Below are the code and all the weights of a small trained network. Each question names an input and a class and asks about switching units off, where a switched-off unit gives its printed mean instead of its output.

import numpy as np


def w(rows, s, z=0):
    codes = np.array(rows[::2]) - 128.0
    scale = np.full(codes.shape[1], s)
    scale[-1] = z or s
    return codes * scale


def f(y):
    return np.maximum(y, 0)


def log_softmax(a):
    a = a - a.max(-1, keepdims=True)
    return a - np.log(np.exp(a).sum(-1, keepdims=True))


def net(x, mask):
    res = np.array(x, float).reshape(1, 7) / 4 @ E
    y = f(res @ A[0][:, :-1].T + A[0][:, -1])
    res = res + np.where(mask, y, B[0][:, -1]) @ B[0][:, :-1]
    return log_softmax(res[-1] @ U[:, :-1].T + U[:, -1])


A, B = {}, {}
E = w([
[131,114,133,127,121,114,128,120,105],'x0',
[133,169,94,146,119,97,113,154,134],'x1',
[211,68,186,152,148,174,2,222,82],'x2',
[126,147,117,114,118,140,124,141,149],'x3',
[111,135,98,138,134,77,105,142,118],'x4',
[190,255,194,186,79,105,110,101,82],'x5',
[90,79,49,242,21,201,210,157,36],'x6',
],0.0061)
A[0] = w([
[73,184,82,103,123,142,153,63,157,58],'neuron 1',
[166,168,182,37,254,56,97,109,190,37],'neuron 2',
[85,134,88,106,110,96,167,36,169,22],'neuron 3',
[114,137,114,92,121,87,183,84,134,19],'neuron 4',
[175,97,115,127,151,171,45,183,111,4],'neuron 5',
[99,40,37,85,219,160,141,145,171,160],'neuron 6',
],0.007,0.0049)
B[0] = w([
[129,80,181,164,148,15,141,137,177,180],'neuron 1',
[58,153,86,116,25,171,92,96,83,253],'neuron 2',
[138,86,173,175,90,115,150,183,174,179],'neuron 3',
[133,102,201,191,51,97,87,174,189,154],'neuron 4',
[107,2,208,172,72,82,96,184,199,167],'neuron 5',
[222,153,85,138,166,146,90,77,112,242],'neuron 6',
],0.0086,0.0066)
U = w([
[101,12,254,189,90,51,114,206,245,2],'0',
[19,125,41,135,34,210,114,86,62,98],'1',
[170,134,131,102,140,109,152,120,99,195],'2',
[129,145,153,125,172,126,144,137,125,190],'3',
[142,140,136,127,172,123,134,115,109,168],'4',
[140,150,133,117,178,127,139,131,124,166],'5',
[216,167,94,176,167,126,107,47,121,75],'6',
],0.0066,0.0079)

Each question gives the input, the list of numbers given to net, and the class t.
The units are the neurons (one row each of A and B). Each row of codes is followed by its name. A weight is (code - 128) times the scale printed after its matrix; where a second scale follows, it is the last column's (A, B and U).
mask holds one flag per neuron, in row order. A switched-off neuron (its flag False) gives its mean, the last column of its row in B, instead of its output. The means were averaged over made-up inputs and are rounded, as every weight is.
A unit's drop is (log p(t) with every unit on - log p(t) with that unit switched off) / (log p(t) with every unit on - log p(t) with every unit switched off).
The circuit of an input: a set's keep is (log p(t) with only the set's units on - log p(t) with every unit switched off) / (log p(t) with every unit on - log p(t) with every unit switched off). Starting from all 6 units, units are removed one at a time, each time the one whose removal leaves the highest keep (on an exact tie, the one counted first), for as long as the keep stays at least 0.8.
units of the circuit, in order: the units of the circuit, biggest drop first
most important unit: the unit with the biggest drop
k most important neurons: the k neurons with the biggest drops, biggest first
drop of u: that unit's drop, to one decimal
input [-3,-3,-8,1,1,1,7], class 0: most important neuron => neuron 1
input [-7,0,-7,5,0,-3,5], class 0: units of the circuit, in order => neuron 1; neuron 3
input [8,-2,-8,-6,-4,-5,-6], class 0: 3 most important neurons => neuron 3; neuron 4; neuron 1
input [-8,5,-3,-5,6,-6,6], class 2: units of the circuit, in order => neuron 2; neuron 6
input [7,-5,-2,-1,-3,-8,1], class 6: 2 most important neurons => neuron 6; neuron 2
input [-7,7,-7,7,-5,3,-7], class 0: 2 most important neurons => neuron 1; neuron 3
input [5,1,-5,2,-3,-8,0], class 6: 2 most important neurons => neuron 6; neuron 5
input [8,3,8,-8,8,3,7], class 0: 2 most important neurons => neuron 5; neuron 2
input [-6,-3,-7,1,7,4,-5], class 0: 4 most important neurons => neuron 1; neuron 3; neuron 4; neuron 6
input [7,-5,7,-8,-3,2,-8], class 1: 2 most important neurons => neuron 2; neuron 1
input [-4,-5,4,3,3,-3,-5], class 1: 2 most important neurons => neuron 2; neuron 1
input [7,7,8,-6,-2,-3,2], class 0: 2 most important neurons => neuron 5; neuron 2
input [2,-1,-7,-4,-6,-2,-8], class 1: 2 most important neurons => neuron 2; neuron 5
input [5,6,4,5,1,-7,-2], class 6: most important unit => neuron 6
input [-7,-3,2,-4,-4,-6,-7], class 1: drop of neuron 3 => 0.0
input [-2,0,-5,5,4,-2,5], class 0: drop of neuron 1 => 0.4
input [4,-3,3,5,-6,-8,-7], class 6: drop of neuron 5 => -0.1
input [8,-4,-8,-6,5,4,7], class 0: drop of neuron 3 => 0.2
